Below is a small trained network, with its code and all its weights. Each question gives an input and a class and asks what happens when units are switched off, that is, made to give their printed mean instead of their output.

import numpy as np


def w(rows, s, z=0):
    codes = np.array(rows[::2]) - 128.0
    scale = np.full(codes.shape[1], s)
    scale[-1] = z or s
    return codes * scale


def f(y):
    return y / 2 * (1 + np.tanh(0.7978845608 * (y + 0.044715 * y**3)))


def log_softmax(a):
    a = a - a.max(-1, keepdims=True)
    return a - np.log(np.exp(a).sum(-1, keepdims=True))


def net(x, mask):
    res = np.array(x, float).reshape(1, 7) / 4 @ E
    y = f(res @ A[0][:, :-1].T + A[0][:, -1])
    res = res + np.where(mask, y, B[0][:, -1]) @ B[0][:, :-1]
    return log_softmax(res[-1] @ U[:, :-1].T + U[:, -1])


A, B = {}, {}
E = w([
[175,103,189,159],'x0',
[154,106,38,102],'x1',
[121,254,185,192],'x2',
[74,109,129,25],'x3',
[120,195,135,209],'x4',
[78,230,106,138],'x5',
[27,91,71,175],'x6',
],0.0059)
A[0] = w([
[22,151,94,71,72],'N1',
[107,39,150,126,136],'N2',
[128,120,125,116,109],'N3',
[238,105,99,171,121],'N4',
[104,96,59,68,252],'N5',
[197,150,252,48,251],'N6',
],0.016,0.0023)
B[0] = w([
[70,184,74,31,195],'N1',
[39,52,191,125,183],'N2',
[105,75,90,100,129],'N3',
[220,147,59,73,199],'N4',
[197,44,61,146,218],'N5',
[224,154,251,55,254],'N6',
],0.02,0.0097)
U = w([
[144,75,109,130,2],'0',
[51,92,151,134,115],'1',
[136,115,70,79,169],'2',
[78,211,120,122,22],'3',
[143,115,124,155,104],'4',
[159,133,173,92,213],'5',
[112,254,170,251,199],'6',
],0.0093,0.0053)

Each question gives the input, the list of numbers given to net, and the class t.
The units are the neurons (one row each of A and B). Each row of codes is followed by its name. A weight is (code - 128) times the scale printed after its matrix; where a second scale follows, it is the last column's (A, B and U).
mask holds one flag per neuron, in row order. A switched-off neuron (its flag False) gives its mean, the last column of its row in B, instead of its output. The means were averaged over made-up inputs and are rounded, as every weight is.
A unit's drop is (log p(t) with every unit on - log p(t) with that unit switched off) / (log p(t) with every unit on - log p(t) with every unit switched off).
The circuit of an input: a set's keep is (log p(t) with only the set's units on - log p(t) with every unit switched off) / (log p(t) with every unit on - log p(t) with every unit switched off). Starting from all 6 units, units are removed one at a time, each time the one whose removal leaves the highest keep (on an exact tie, the one counted first), for as long as the keep stays at least 0.8.
units of the circuit, in order: the units of the circuit, biggest drop first
k most important neurons: the k neurons with the biggest drops, biggest first
drop of u: that unit's drop, to one decimal
input [-1,7,1,3,8,6,2], class 3: 2 most important neurons	N4, N1
input [-8,-6,8,2,4,-1,-3], class 6: 3 most important neurons	N5, N4, N2
input [8,1,-3,7,-8,-8,8], class 1: units of the circuit, in order	N2
input [2,7,-1,-2,6,1,6], class 4: 3 most important neurons	N1, N6, N4
input [0,4,-3,-1,-4,1,1], class 0: 2 most important neurons	N5, N1
input [-8,-7,4,0,1,5,6], class 3: units of the circuit, in order	N1, N5
input [-8,4,6,-8,6,-3,0], class 6: units of the circuit, in order	N5, N6
input [-7,0,7,-1,2,1,-4], class 6: units of the circuit, in order	N5, N4, N1
input [-5,2,-8,5,6,-8,0], class 0: units of the circuit, in order	N5, N2
input [5,4,6,-2,3,-8,5], class 4: 3 most important neurons	N6, N1, N5
input [-4,-5,5,-7,8,-3,-2], class 6: 2 most important neurons	N5, N6
input [5,6,-7,6,-6,1,-1], class 0: 3 most important neurons	N5, N2, N4
input [-4,8,6,-7,5,-7,-7], class 2: 3 most important neurons	N4, N2, N6
input [8,-8,-8,6,0,-2,3], class 1: 2 most important neurons	N2, N4
input [-3,2,4,-8,0,-8,3], class 2: units of the circuit, in order	N6
input [-8,-7,-4,7,2,8,-5], class 2: 2 most important neurons	N1, N5
input [1,-5,-6,-8,-1,-4,5], class 1: 3 most important neurons	N2, N6, N5
input [2,5,-1,-4,-1,-5,5], class 0: units of the circuit, in order	N1, N6
input [-6,-8,-8,-4,7,-6,5], class 1: drop of N6	0.1
input [-8,7,-6,-2,5,-7,6], class 0: units of the circuit, in order	N5
input [2,7,-4,-6,1,2,-6], class 2: drop of N4	0.8
input [-2,-4,4,2,1,-3,3], class 1: drop of N6	0.7
input [5,-6,0,-6,-5,8,8], class 6: drop of N3	0.0
